Below are the code and all the weights of a small trained network. Each question names an input and a class and asks about switching units off, where a switched-off unit gives its printed mean instead of its output.

import numpy as np


def w(rows, s, z=0):
    codes = np.array(rows[::2]) - 128.0
    scale = np.full(codes.shape[1], s)
    scale[-1] = z or s
    return codes * scale


def f(y):
    return y / 2 * (1 + np.tanh(0.7978845608 * (y + 0.044715 * y**3)))


def log_softmax(a):
    a = a - a.max(-1, keepdims=True)
    return a - np.log(np.exp(a).sum(-1, keepdims=True))


def net(x, mask):
    res = np.array(x, float).reshape(1, 7) / 4 @ E
    y = f(res @ A[0][:, :-1].T + A[0][:, -1])
    res = res + np.where(mask, y, B[0][:, -1]) @ B[0][:, :-1]
    return log_softmax(res[-1] @ U[:, :-1].T + U[:, -1])


A, B = {}, {}
E = w([
[85,80,74,46,225,172,77,115,166,200,231],'x0',
[161,212,20,169,131,194,162,115,113,110,36],'x1',
[59,157,41,150,124,150,76,169,200,11,126],'x2',
[156,186,77,44,199,182,121,63,41,191,138],'x3',
[168,121,68,197,125,203,244,252,168,40,178],'x4',
[225,194,49,232,90,43,171,198,156,138,224],'x5',
[70,180,100,164,42,111,68,119,95,124,223],'x6',
],0.011)
A[0] = w([
[73,159,203,150,149,134,135,5,163,99,163,165],'N0',
[187,110,81,129,167,246,143,199,109,134,209,127],'N1',
[63,173,64,155,204,143,71,138,134,157,214,128],'N2',
[177,100,176,245,181,111,165,194,231,118,83,73],'N3',
[89,183,97,149,162,156,129,141,86,99,96,2],'N4',
[214,88,47,97,119,205,163,148,72,104,2,152],'N5',
[54,88,133,192,70,133,140,166,182,43,188,96],'N6',
],0.0079,0.0059)
B[0] = w([
[163,98,111,41,94,169,58,182,79,145,108,186],'N0',
[131,154,129,104,154,118,255,117,172,152,161,227],'N1',
[129,120,18,67,107,105,69,82,173,144,181,215],'N2',
[187,75,177,103,131,58,145,170,157,51,75,234],'N3',
[149,128,61,108,74,152,89,148,120,138,68,159],'N4',
[109,216,137,197,173,188,170,69,141,132,54,247],'N5',
[97,135,185,168,56,216,70,228,163,132,198,239],'N6',
],0.0093,0.015)
U = w([
[208,195,101,245,47,29,153,145,39,124,164,126],'0',
[111,139,36,105,145,79,48,97,143,146,187,87],'1',
[140,172,80,173,148,217,136,107,109,113,24,51],'2',
[148,118,90,87,208,180,205,126,104,125,187,3],'3',
[50,58,216,41,156,136,65,42,43,180,83,226],'4',
[164,61,150,175,162,83,131,173,171,70,69,86],'5',
[60,131,135,203,58,186,102,221,180,58,195,107],'6',
],0.013,0.0064)

Each question gives the input, the list of numbers given to net, and the class t.
The units are the neurons (one row each of A and B). Each row of codes is followed by its name. A weight is (code - 128) times the scale printed after its matrix; where a second scale follows, it is the last column's (A, B and U).
mask holds one flag per neuron, in row order. A switched-off neuron (its flag False) gives its mean, the last column of its row in B, instead of its output. The means were averaged over made-up inputs and are rounded, as every weight is.
A unit's drop is (log p(t) with every unit on - log p(t) with that unit switched off) / (log p(t) with every unit on - log p(t) with every unit switched off).
The circuit of an input: a set's keep is (log p(t) with only the set's units on - log p(t) with every unit switched off) / (log p(t) with every unit on - log p(t) with every unit switched off). Starting from all 7 units, units are removed one at a time, each time the one whose removal leaves the highest keep (on an exact tie, the one counted first), for as long as the keep stays at least 0.8.
circuit, biggest first: the units of the circuit, biggest drop first
unit that matters most: the unit with the biggest drop
k most important neurons: the k neurons with the biggest drops, biggest first
drop when u is switched off: that unit's drop, to one decimal
input [7,6,-1,-2,-7,-3,8], class 1: unit that matters most : N2
input [0,5,3,-3,-7,5,-6], class 5: circuit, biggest first : [N3; N4]
input [7,8,4,1,-7,-4,-2], class 1: 3 most important neurons : [N2; N3; N4]
input [8,7,1,8,6,-7,-4], class 2: 2 most important neurons : [N5; N4]
input [-7,-2,-1,-4,2,5,-1], class 5: 2 most important neurons : [N3; N2]
input [-2,0,3,-3,-3,-6,-8], class 2: 2 most important neurons : [N5; N2]
input [2,8,-2,7,-6,-3,3], class 2: 2 most important neurons : [N5; N4]
input [4,-1,4,0,6,-5,-4], class 3: drop when N1 is switched off : 1.5
input [4,8,1,-5,-8,8,7], class 1: drop when N6 is switched off : 0.0
input [5,7,3,0,-5,-4,4], class 1: drop when N2 is switched off : 0.9
input [3,6,4,2,-6,5,-4], class 1: drop when N1 is switched off : 0.0
